Below are the code and all the weights of a small trained network. Each question names an input and a class and asks about switching units off, where a switched-off unit gives its printed mean instead of its output.

import numpy as np


def w(rows, s, z=0):
    codes = np.array(rows[::2]) - 128.0
    scale = np.full(codes.shape[1], s)
    scale[-1] = z or s
    return codes * scale


def f(y):
    return y / 2 * (1 + np.tanh(0.7978845608 * (y + 0.044715 * y**3)))


def log_softmax(a):
    a = a - a.max(-1, keepdims=True)
    return a - np.log(np.exp(a).sum(-1, keepdims=True))


def net(x, mask):
    res = np.array(x, float).reshape(1, 8) / 4 @ E
    y = f(res @ A[0][:, :-1].T + A[0][:, -1])
    res = res + np.where(mask, y, B[0][:, -1]) @ B[0][:, :-1]
    return log_softmax(res[-1] @ U[:, :-1].T + U[:, -1])


A, B = {}, {}
E = w([
[93,147,139,117,107,132,142,117,103,156,88,134],'x0',
[183,166,104,116,168,130,133,92,110,136,95,92],'x1',
[118,108,91,115,186,151,128,124,77,134,134,108],'x2',
[105,102,202,205,205,133,228,158,133,15,14,102],'x3',
[160,130,187,56,198,255,168,188,223,209,142,155],'x4',
[62,246,39,170,165,151,26,117,216,81,110,93],'x5',
[110,118,157,164,128,135,98,101,123,152,113,154],'x6',
[120,172,181,129,70,95,102,164,131,139,96,163],'x7',
],0.0095)
A[0] = w([
[163,91,155,86,81,123,181,114,88,147,168,145,93],'n1',
[139,104,118,120,98,86,99,121,67,86,100,147,151],'n2',
[100,122,178,181,162,145,153,179,118,68,85,90,85],'n3',
[229,31,199,115,121,111,137,105,50,134,135,167,60],'n4',
[82,160,93,142,154,121,95,151,164,114,140,132,11],'n5',
[54,193,116,74,189,132,82,107,183,92,107,152,82],'n6',
[94,183,104,174,99,30,142,81,88,93,161,87,170],'n7',
[103,90,103,107,152,123,95,104,106,98,107,130,193],'n8',
[156,109,187,86,118,109,177,124,53,156,154,97,81],'n9',
[90,106,152,152,139,140,191,123,146,119,84,95,82],'n10',
[181,129,183,90,160,220,129,150,147,174,123,146,182],'n11',
[177,93,129,96,116,134,172,150,78,131,110,199,102],'n12',
[193,88,157,77,113,88,128,102,120,130,144,128,28],'n13',
[145,97,195,169,164,102,211,130,107,87,86,136,23],'n14',
[106,161,127,173,120,139,168,98,130,171,125,159,43],'n15',
[128,115,171,89,165,212,129,189,176,215,125,123,165],'n16',
[148,72,170,158,125,132,171,118,102,156,128,154,25],'n17',
[84,192,92,194,151,161,146,132,117,145,154,111,7],'n18',
[127,100,135,176,137,76,95,111,96,134,114,101,175],'n19',
[144,143,69,91,49,133,92,95,105,255,230,144,72],'n20',
[122,89,114,150,46,78,134,63,44,73,159,82,181],'n21',
[131,100,135,91,89,76,76,99,81,97,132,91,179],'n22',
],0.009,0.0019)
B[0] = w([
[92,148,80,115,130,167,40,50,140,154,136,115,190],'n1',
[104,86,73,113,147,132,205,129,163,137,139,149,175],'n2',
[142,71,158,88,195,58,63,78,54,53,56,90,210],'n3',
[69,143,78,150,71,213,55,98,129,142,173,107,221],'n4',
[113,149,112,119,90,129,87,70,212,109,172,103,175],'n5',
[96,182,88,184,70,162,75,106,214,162,162,125,204],'n6',
[122,100,106,186,125,110,145,106,144,192,142,194,213],'n7',
[179,110,89,136,162,121,127,135,175,137,175,122,152],'n8',
[104,159,153,162,64,164,103,107,177,141,174,85,192],'n9',
[150,133,201,190,152,100,100,117,95,95,141,148,181],'n10',
[157,83,118,135,127,80,170,171,188,197,138,189,209],'n11',
[114,203,64,139,142,191,134,102,125,163,182,95,181],'n12',
[115,134,123,70,111,175,114,77,134,122,129,143,165],'n13',
[138,167,192,94,160,106,120,54,127,115,78,69,213],'n14',
[99,143,128,131,110,105,135,157,121,142,99,118,128],'n15',
[226,90,143,188,121,102,191,187,117,243,121,207,221],'n16',
[96,167,105,165,95,106,108,135,125,108,114,106,175],'n17',
[119,181,146,90,119,130,92,140,195,138,128,125,163],'n18',
[148,60,151,154,69,102,175,202,177,158,148,124,169],'n19',
[147,65,231,31,245,92,82,94,2,25,65,62,247],'n20',
[195,73,84,159,99,105,182,191,198,197,149,132,216],'n21',
[181,77,118,113,139,78,177,117,116,153,116,167,177],'n22',
],0.0076,0.016)
U = w([
[176,73,127,138,108,66,250,198,157,234,149,232,251],'0',
[124,102,248,49,193,45,59,91,50,40,77,71,26],'1',
[3,240,68,140,48,222,8,101,187,154,185,110,103],'2',
],0.0079,0.0014)

Each question gives the input, the list of numbers given to net, and the class t.
The units are the neurons (one row each of A and B). Each row of codes is followed by its name. A weight is (code - 128) times the scale printed after its matrix; where a second scale follows, it is the last column's (A, B and U).
mask holds one flag per neuron, in row order. A switched-off neuron (its flag False) gives its mean, the last column of its row in B, instead of its output. The means were averaged over made-up inputs and are rounded, as every weight is.
A unit's drop is (log p(t) with every unit on - log p(t) with that unit switched off) / (log p(t) with every unit on - log p(t) with every unit switched off).
unit that matters most: the unit with the biggest drop
top k neurons: the k neurons with the biggest drops, biggest first
drop of u: that unit's drop, to one decimal
input [6,-3,-5,-6,-1,6,6,-4], class 1: unit that matters most	n20
input [3,4,3,2,-2,2,-6,-7], class 0: top 4 neurons	(n20, n4, n14, n1)
input [6,-1,-8,0,3,-4,-8,6], class 2: top 2 neurons	(n1, n21)
input [-6,0,2,-4,-4,1,-8,6], class 0: top 4 neurons	(n3, n21, n7, n14)
input [2,3,-1,-1,-2,-3,-4,-6], class 2: top 2 neurons	(n16, n11)
input [2,6,-5,5,4,-2,-1,0], class 1: top 4 neurons	(n14, n21, n3, n7)
input [0,2,5,8,-8,-6,8,0], class 0: top 2 neurons	(n21, n20)
input [-1,8,-2,-6,5,-5,1,-6], class 1: top 2 neurons	(n20, n21)
input [-8,1,8,1,7,7,8,8], class 0: top 4 neurons	(n16, n11, n4, n1)
input [-3,5,-7,-5,4,-4,2,0], class 1: top 2 neurons	(n20, n21)
input [-8,-5,-6,5,-2,-6,-2,4], class 2: top 2 neurons	(n20, n4)
input [8,1,4,-8,5,2,0,-6], class 1: drop of n20	2.1
input [-7,-3,8,-5,5,-8,8,-4], class 2: drop of n4	0.5
input [-8,-6,2,5,-7,-2,-3,-8], class 0: unit that matters most	n21
input [-3,-4,0,0,4,-5,-8,5], class 2: drop of n21	0.1
